array([[ 14.9,  -0.2,  33.6, -44.8,  -9.7, -10.8,  24.9, -13.3, -23.0],
       [  7.8,  -3.3,  35.9, -38.5,  -7.0, -11.7,   2.5,  -4.3, -13.4],
       [  4.0,   2.3,  -5.8,   1.7,  -0.4,   2.1,  13.4,  -4.9,  -2.7],
       [  8.0,  -5.3,  41.6, -36.1,  -4.9, -13.4,  -8.2,   0.3,  -3.8],
       [  9.2,   9.0, -31.7,  15.4,  -0.4,  10.8,  45.3, -15.9, -10.0],
       [  1.1,  -2.2,  -7.0,  29.1,   9.9,   3.3, -20.6,  11.3,  34.4],
       [  4.1,   1.6,  -4.9,   4.3,   0.8,   1.9,   9.2,  -3.0,   2.0],
       [-39.3,  -5.4,  -1.0, -14.0,  -7.1,  -3.0, -47.6,  14.7, -33.1],
       [ 14.0,   3.8,   7.3, -21.0,  -6.1,  -2.0,  35.9, -15.5, -17.9]])
->
array([[-13.3, -23.0,  14.9,  -0.2,  33.6, -44.8,  -9.7, -10.8,  24.9],
       [ -4.3, -13.4,   7.8,  -3.3,  35.9, -38.5,  -7.0, -11.7,   2.5],
       [ -4.9,  -2.7,   4.0,   2.3,  -5.8,   1.7,  -0.4,   2.1,  13.4],
       [  0.3,  -3.8,   8.0,  -5.3,  41.6, -36.1,  -4.9, -13.4,  -8.2],
       [-15.9, -10.0,   9.2,   9.0, -31.7,  15.4,  -0.4,  10.8,  45.3],
       [ 11.3,  34.4,   1.1,  -2.2,  -7.0,  29.1,   9.9,   3.3, -20.6],
       [ -3.0,   2.0,   4.1,   1.6,  -4.9,   4.3,   0.8,   1.9,   9.2],
       [ 14.7, -33.1, -39.3,  -5.4,  -1.0, -14.0,  -7.1,  -3.0, -47.6],
       [-15.5, -17.9,  14.0,   3.8,   7.3, -21.0,  -6.1,  -2.0,  35.9]])

array([[-21.1,  11.1,  21.7,  18.0],
       [-24.8,  18.7, -27.9,  14.8],
       [ 13.1, -37.7, -25.1, -14.8],
       [ 12.4,  -3.7,  -4.4,  31.3],
       [ 17.9,   6.1, -29.7,  39.5],
       [-20.5, -44.2, -17.4,  20.9]])
->
array([[ 21.7,  18.0, -21.1,  11.1],
       [-27.9,  14.8, -24.8,  18.7],
       [-25.1, -14.8,  13.1, -37.7],
       [ -4.4,  31.3,  12.4,  -3.7],
       [-29.7,  39.5,  17.9,   6.1],
       [-17.4,  20.9, -20.5, -44.2]])

array([[-33.5, -30.2,   9.4, -41.6,  34.7,   1.2,   6.3,   5.4,  -2.3,
        -24.7],
       [ 33.5,  30.2,  -9.4,  41.6, -34.7,  -1.2,  -6.3,  -5.4,   2.3,
         24.7]])
->
array([[ -2.3, -24.7, -33.5, -30.2,   9.4, -41.6,  34.7,   1.2,   6.3,
          5.4],
       [  2.3,  24.7,  33.5,  30.2,  -9.4,  41.6, -34.7,  -1.2,  -6.3,
         -5.4]])

array([[ 33.1,   1.3, -23.7],
       [-13.9,  26.6,  30.7],
       [ 20.0,  -8.0, -20.2],
       [ 42.1,  17.5, -20.0],
       [ -8.3,  -6.5,   4.7],
       [ 24.8,  -1.9, -17.5],
       [ 10.7,  -2.9,  -8.4],
       [ 18.1,  20.2,   1.2]])
->
array([[  1.3, -23.7,  33.1],
       [ 26.6,  30.7, -13.9],
       [ -8.0, -20.2,  20.0],
       [ 17.5, -20.0,  42.1],
       [ -6.5,   4.7,  -8.3],
       [ -1.9, -17.5,  24.8],
       [ -2.9,  -8.4,  10.7],
       [ 20.2,   1.2,  18.1]])

array([[-18.1,  14.8, -14.3,  29.3,  -5.7, -23.2,  -5.6,   1.4,  29.6,
         22.5, -13.7],
       [-30.6,  31.2,  31.8,  -6.6,  38.7, -17.1,  40.0, -39.9,   2.1,
         20.2,  31.5],
       [ 11.8,  -8.0,  25.5, -36.0,  17.9,  21.6,  17.9, -13.0, -33.5,
        -20.0,  24.6],
       [-32.3,  33.0,  33.0,  -5.9,  39.8, -18.2,  41.5, -41.4,   2.9,
         21.3,  32.4],
       [ 21.8, -23.3, -35.5,  18.2, -38.6,   7.0, -39.5,  37.8,   9.9,
        -10.7, -35.2],
       [-15.7,  12.2, -14.7,  27.5,  -6.8, -21.2,  -7.2,   3.2,  27.6,
         20.3, -13.7],
       [-24.5,  21.0, -11.2,  32.2,  -0.9, -27.9,  -0.3,  -4.1,  33.4,
         28.1, -10.7]])
->
array([[ 22.5, -13.7, -18.1,  14.8, -14.3,  29.3,  -5.7, -23.2,  -5.6,
          1.4,  29.6],
       [ 20.2,  31.5, -30.6,  31.2,  31.8,  -6.6,  38.7, -17.1,  40.0,
        -39.9,   2.1],
       [-20.0,  24.6,  11.8,  -8.0,  25.5, -36.0,  17.9,  21.6,  17.9,
        -13.0, -33.5],
       [ 21.3,  32.4, -32.3,  33.0,  33.0,  -5.9,  39.8, -18.2,  41.5,
        -41.4,   2.9],
       [-10.7, -35.2,  21.8, -23.3, -35.5,  18.2, -38.6,   7.0, -39.5,
         37.8,   9.9],
       [ 20.3, -13.7, -15.7,  12.2, -14.7,  27.5,  -6.8, -21.2,  -7.2,
          3.2,  27.6],
       [ 28.1, -10.7, -24.5,  21.0, -11.2,  32.2,  -0.9, -27.9,  -0.3,
         -4.1,  33.4]])

array([[ -1.6,  -1.6,   0.9,  -5.8,   1.7,   0.7],
       [ -5.2, -40.7,  35.9, -37.9, -10.5, -39.3],
       [ 27.5,  25.8,  -5.4,  38.2, -16.5,  41.4],
       [-25.3,   5.3, -35.5,   1.9,  26.2,  -1.9],
       [-32.7, -13.0, -16.0, -21.2,  23.1, -23.0],
       [ -8.4,  35.8, -41.0,  32.1,  31.0,  28.9]])
->
array([[  1.7,   0.7,  -1.6,  -1.6,   0.9,  -5.8],
       [-10.5, -39.3,  -5.2, -40.7,  35.9, -37.9],
       [-16.5,  41.4,  27.5,  25.8,  -5.4,  38.2],
       [ 26.2,  -1.9, -25.3,   5.3, -35.5,   1.9],
       [ 23.1, -23.0, -32.7, -13.0, -16.0, -21.2],
       [ 31.0,  28.9,  -8.4,  35.8, -41.0,  32.1]])

array([[ -3.8, -50.6,   1.2],
       [-16.6, -22.9,  -6.6],
       [ -8.0, -27.2,   0.2],
       [-12.5, -38.7,  -4.8],
       [  3.8,  -7.9,  12.2],
       [ -2.3, -25.0,   5.3]])
->
array([[-50.6,   1.2,  -3.8],
       [-22.9,  -6.6, -16.6],
       [-27.2,   0.2,  -8.0],
       [-38.7,  -4.8, -12.5],
       [ -7.9,  12.2,   3.8],
       [-25.0,   5.3,  -2.3]])
